zofa: [  6   0 -21 107  38   8  -2 -32  -6   0 -18   3  -5  -3   0 -20   1  -9
  -1   0  -1  -7  -7   4  -7  -1   4  -4  54  -7   0  88 -13   2   0   1
   1  -6  -7 -36 -28   5  -2 -22   0  14   6  -6 -36  -2  -3  13  26   4
   3   7]
zedu: [  6  -2 -11  85  11  21   1   0  -4   5  10   7   4   4  -6 -24  -2 -11
  -2   3   3   1  -7  -1   1  -2   0   1 -40  16  -2  47 -13   2   3   0
   1 -31  22  -3 -21  -7   1   9  -4  11  76  18  39   2  -2  -9  12   0
  -2   9]
tudas: [  1  -1  -8 -80 -46  -3  10 -11   7   1  78   0 -11   2   2  27   3  -7
   3  -1   2  -1   1   3  -6   2 -15   1 -24  -3  -2  46   7  -4  -3   0
  -1  -4 -10  -4 -23   1  -2   5  -9  20 -30  -6 -32   1  -1 -16 -22 -15
   3   5]
vedos: [ -7   9 -23 -30 -19   1  -6   2  -6  -6   7  -1   4   0 -10 -18  -1  -7
   0  -1   3   3  -3  -1  33   1  -9   2 -50   7  -3 -12  -9  11  -3  -8
  -1 -30  21 -15  46   2   0   3   0   4  27   7  22   1  21  -2 -37  11
  -4 -10]
lukid: [  1  -1  -8 -80 -46  -3  10 -11   7   1  78   0 -11   2   2  27   3  -7
   3  -1   2  -1   1   3  -6   2 -15   1 -24  -3  -2  46   7  -4  -3   0
  -1  -4 -10  -4 -23   1  -2   5  -9  20 -30  -6 -32   4 -12  16 -42   3
   1   4]
has: [-7 -6  4 -7 -1] : no
has: [ -7   2 -15   1 -24] : no

Ludu: [  9  41  70 105 -99  11 -63  28]
mobaz: [119  32 -50 -74 -15  40 -40 -87]
Nuvek: [ 11  20 -37 -21 112   4  62 -47]
gule: [-49 -72  37 125 -74  35 -84  30]
has: [-75 -15] : no
has: [ 70 105 -99  11 -62] : no

leriv: [ 29   4 -27  14 -19]
nopor: [-6 18 14 11  7]
feg: [-65 -62 -17   8 -35]
kul: [-106    4  -27   14  -19]
mome: [-12   1   3  -6   2]
surid: [-56  10  28  21 -25]
has: [  4 -27  14 -19] : yes
has: [ 1  3 -6  2] : yes
has: [18 14 11] : yes

vub: [-80 -14  45  17  47 -58  37 -19 -44  20   2  -6  47 -26  21 -23]
Gam: [-55  65  85 -36  22 -25  32 -57 -30  19 -65  -4  -3 -12  45  12]
tob: [ 41  77 -23 -53 -15  28 -11  -7  42  -2 -24  42 -21 -14  31  58]
Tup: [ -3  93  28 -61   2   5  11 -36  14   9 -54  32 -16 -19  51  50]
pagod: [-69  39  52 -17  41 -45  38 -36 -31  21 -29  10  33 -32  47   6]
melut: [-55  65  85 -36  22 -25  32 -57 -34  -3  41 -36  27  30 -36   5]
zoku: [-55 102  85 -36  22 -25  32 -57 -34  -3  41 -36  27  13 -40 -57]
Fele: [-83  -2  12   9  64 -67  42  -8 -31  23  20  22  69 -52  42  -1]
minak: [-54  65  78 -37  26 -26  32 -53 -26  19 -60   2   2 -16  48  16]
lepam: [ 40  89  10 -61 -27  36 -12 -25  34  -6 -55  24 -47   5  27  52]
Mab: [-55  65  85 -36  22 -25  32 -57 -34  -3  41 -36  27  13 -40 -57]
has: [-54 102] : no
has: [-36  27  13 -40 -57] : yes

dadeg: [-70 -47 -20 -26]
Rap: [ 52 -10 -62  67]
Mor: [ 32  96  51 -96]
vit: [-43 -94   9  -3]
Nug: [-14 -64  40 -42]
Gel: [ 37  78  21 -72]
Vuge: [ 43  81 -13 -18]
zil: [-87   1  24 -14]
zova: [32 65 -6 -2]
has: [51 96 32] : no
has: [-14 -64  40 -42] : yes
has: [65 -6 -2] : yes
has: [-62 -10  52] : no
has: [32 64 -6 -2] : no

mesi: [ 45  49 -10 -33]
Leg: [-29  30  24 -75]
sumid: [-19 -14 -18 -32]
kiguf: [ -71   -9  -11 -124]
bisa: [-19 -14   9 -18]
has: [-75  24  30 -29] : no
has: [-19 -14 -18 -32] : yes
has: [ 30  24 -75] : yes
has: [-19 -14] : yes
has: [  -9  -11 -123] : no

puve: [ 70  61  13  87   9  89   1  28 -23   1 -39 -31]
bules: [ 51  49 -49  54  19 -13   0   8 -29  17  30 -41]
kovif: [ 37   3 -22 -56 -13  45  -4  28  14   2  16 -14]
napi: [ 40  45  -8   1  37   7 -10  27 -22 -30  10 -33]
Dosal: [ 16  50  74  57   8  85 -22  17 -38 -79 -55 -10]
Rize: [ 19  27  77 -28   1  63  10  20  33 -13 -45  16]
tev: [  1  -6 -12   1   2 -23   1 -19 -41  -7 -13  -3]
nuku: [ -9 -27 -21  33  -1 -43 -13 -61 -36  -7  48 -13]
lozip: [-16 -18  -1   2  -3  38   1 -14  81  43  20  51]
Loval: [ 38   1   0   4 -52  78 -35   2  16   3  47 -11]
nolib: [ 29  44 -56  22  26  -9  40  46   9  35  41 -40]
has: [  1 -23] : no
has: [35 41] : yes
has: [-36  -7] : yes
has: [28  1 89  9] : no
has: [ -6 -11   1   2] : no
has: [ 27  77 -28   1] : yes
has: [ 16 -15] : no

divu: [-47 -56 -35 -68 -76  30  61  39  47]
Kesob: [ 80  56  89  -8  20  15  12 -35 -39]
gulu: [-47 -56 -35 -68 -76  30  -9  39  47]
has: [80 55 89 -8 20] : no
has: [30 61] : yes
has: [80 56] : yes

ven: [  62   84   -1   25 -101   21]
sogut: [-47 101  53   9  34 102]
vifit: [-54 -58   0  -4  -3  19]
Lun: [-54 -53   0  -4  -3  19]
toput: [-66 -24  41 101  23 -70]
has: [-54 -53] : yes
has: [-53   0  -4  -3  19] : yes

